Below are the code and all the weights of a small trained network. Each question names an input and a class and asks about switching units off, where a switched-off unit gives its printed mean instead of its output.

import numpy as np


def w(rows, s, z=0):
    codes = np.array(rows[::2]) - 128.0
    scale = np.full(codes.shape[1], s)
    scale[-1] = z or s
    return codes * scale


def norm(h):
    return h / np.sqrt((h * h).mean(-1, keepdims=True) + 1e-5)


def f(y):
    return y / 2 * (1 + np.tanh(0.7978845608 * (y + 0.044715 * y**3)))


def log_softmax(a):
    a = a - a.max(-1, keepdims=True)
    return a - np.log(np.exp(a).sum(-1, keepdims=True))


def net(x, mask):
    res = np.array(x, float).reshape(1, 6) / 4 @ E
    u = 0
    for l in range(3):
        y = f(norm(res) @ A[l][:, :-1].T + A[l][:, -1])
        res = res + np.where(mask[u : u + 4], y, B[l][:, -1]) @ B[l][:, :-1]
        u += 4
    return log_softmax(norm(res)[-1] @ U[:, :-1].T + U[:, -1])


A, B = {}, {}
E = w([
[167,104,54,129,186,79,149,133,230],'x0',
[42,153,137,133,81,208,114,137,166],'x1',
[246,115,66,221,39,97,76,103,129],'x2',
[117,5,71,108,162,108,57,136,95],'x3',
[183,225,202,15,98,97,70,90,122],'x4',
[173,131,218,114,183,160,199,110,98],'x5',
],0.0027)
A[0] = w([
[251,176,161,57,132,94,81,88,163,92],'0.n1',
[255,110,137,183,111,106,154,135,118,255],'0.n2',
[192,93,143,76,168,86,92,102,82,78],'0.n3',
[121,98,164,152,71,162,85,142,84,55],'0.n4',
],0.0055,0.0022)
B[0] = w([
[189,173,79,177,160,154,201,79,76,220],'0.n1',
[132,253,86,177,131,185,210,17,120,254],'0.n2',
[116,146,24,189,119,163,151,118,165,173],'0.n3',
[179,140,107,152,119,139,118,96,96,153],'0.n4',
],0.005,0.0039)
A[1] = w([
[122,170,232,64,144,126,165,122,95,54],'1.n1',
[137,157,214,129,130,139,171,109,70,4],'1.n2',
[114,96,147,143,11,159,46,126,33,54],'1.n3',
[120,1,110,194,181,117,151,148,92,68],'1.n4',
],0.0049,0.0029)
B[1] = w([
[89,167,241,100,167,147,121,123,107,214],'1.n1',
[2,144,137,94,149,146,94,130,155,168],'1.n2',
[240,120,135,138,104,97,68,85,85,249],'1.n3',
[106,140,109,155,195,135,215,119,63,252],'1.n4',
],0.0062,0.0012)
A[2] = w([
[85,183,124,220,10,124,140,172,241,160],'2.n1',
[71,92,146,172,70,247,66,116,2,165],'2.n2',
[110,14,137,175,226,125,233,181,132,1],'2.n3',
[106,14,126,146,192,102,175,161,91,21],'2.n4',
],0.0036,0.0021)
B[2] = w([
[123,110,34,165,63,156,206,50,220,218],'2.n1',
[224,201,79,179,143,112,254,54,156,253],'2.n2',
[129,74,106,196,160,35,27,121,1,192],'2.n3',
[117,133,85,213,209,116,104,164,62,141],'2.n4',
],0.0034,0.0019)
U = w([
[139,100,99,42,151,96,94,204,177,5],'0',
[208,192,55,205,112,145,191,57,108,230],'1',
[194,104,170,137,53,92,52,134,85,17],'2',
[61,16,89,174,227,98,150,201,65,145],'3',
[69,101,94,134,51,154,146,153,254,87],'4',
[67,185,253,66,159,161,141,144,117,191],'5',
[174,34,135,96,72,116,45,148,116,24],'6',
],0.0085,0.0031)

Each question gives the input, the list of numbers given to net, and the class t.
The units are the neurons (one row each of A and B). Each row of codes is followed by its name. A weight is (code - 128) times the scale printed after its matrix; where a second scale follows, it is the last column's (A, B and U).
mask holds one flag per neuron, layer by layer. A switched-off neuron (its flag False) gives its mean, the last column of its row in B, instead of its output. The means were averaged over made-up inputs and are rounded, as every weight is.
A unit's drop is (log p(t) with every unit on - log p(t) with that unit switched off) / (log p(t) with every unit on - log p(t) with every unit switched off).
The circuit of an input: a set's keep is (log p(t) with only the set's units on - log p(t) with every unit switched off) / (log p(t) with every unit on - log p(t) with every unit switched off). Starting from all 12 units, units are removed one at a time, each time the one whose removal leaves the highest keep (on an exact tie, the one counted first), for as long as the keep stays at least 0.8.
units of the circuit, in order: the units of the circuit, biggest drop first
top k neurons: the k neurons with the biggest drops, biggest first
k most important neurons of layer l: the k neurons of layer l with the biggest drops, biggest first
drop of u: that unit's drop, to one decimal
input [5,0,3,2,-8,-3], class 3: top neuron	1.n4
input [3,7,-1,2,-1,5], class 3: top 2 neurons	0.n2, 2.n3
input [-4,8,3,0,4,-5], class 2: units of the circuit, in order	1.n3, 0.n2
input [-7,8,2,7,4,-8], class 6: top 2 neurons	0.n2, 0.n1
input [-6,3,-2,2,-3,7], class 5: units of the circuit, in order	1.n1, 0.n1
input [7,4,-2,-3,-1,5], class 5: top 2 neurons	0.n3, 1.n1
input [-2,5,-4,-7,-4,4], class 5: units of the circuit, in order	1.n1, 0.n2
input [-5,7,7,5,-2,0], class 2: units of the circuit, in order	1.n3, 0.n1
input [7,0,-3,-6,6,4], class 5: 2 most important neurons of layer 2	2.n2, 2.n1
input [8,1,-4,-4,5,-4], class 5: units of the circuit, in order	0.n3, 0.n2
input [-1,8,2,8,0,-1], class 6: top 3 neurons	1.n3, 0.n2, 0.n1
input [-7,-1,-2,-4,-3,-6], class 2: top 3 neurons	1.n3, 0.n2, 0.n1
input [-8,3,0,-4,3,-1], class 5: top 3 neurons	1.n1, 0.n3, 1.n2
input [-6,-1,-4,-4,-1,-4], class 5: most important neuron of layer 1	1.n1
input [-5,6,2,3,0,-8], class 6: 3 most important neurons of layer 0	0.n2, 0.n1, 0.n3
input [-1,-2,-4,-5,1,-7], class 5: drop of 1.n1	0.4
input [3,-5,-7,-5,-1,-3], class 5: drop of 1.n1	0.2
input [1,-7,-7,-7,-2,3], class 5: drop of 0.n4	0.0
input [-5,-8,-6,-7,-5,-2], class 5: drop of 1.n1	0.1
input [8,5,1,-7,-4,1], class 4: most important neuron of layer 2	2.n2
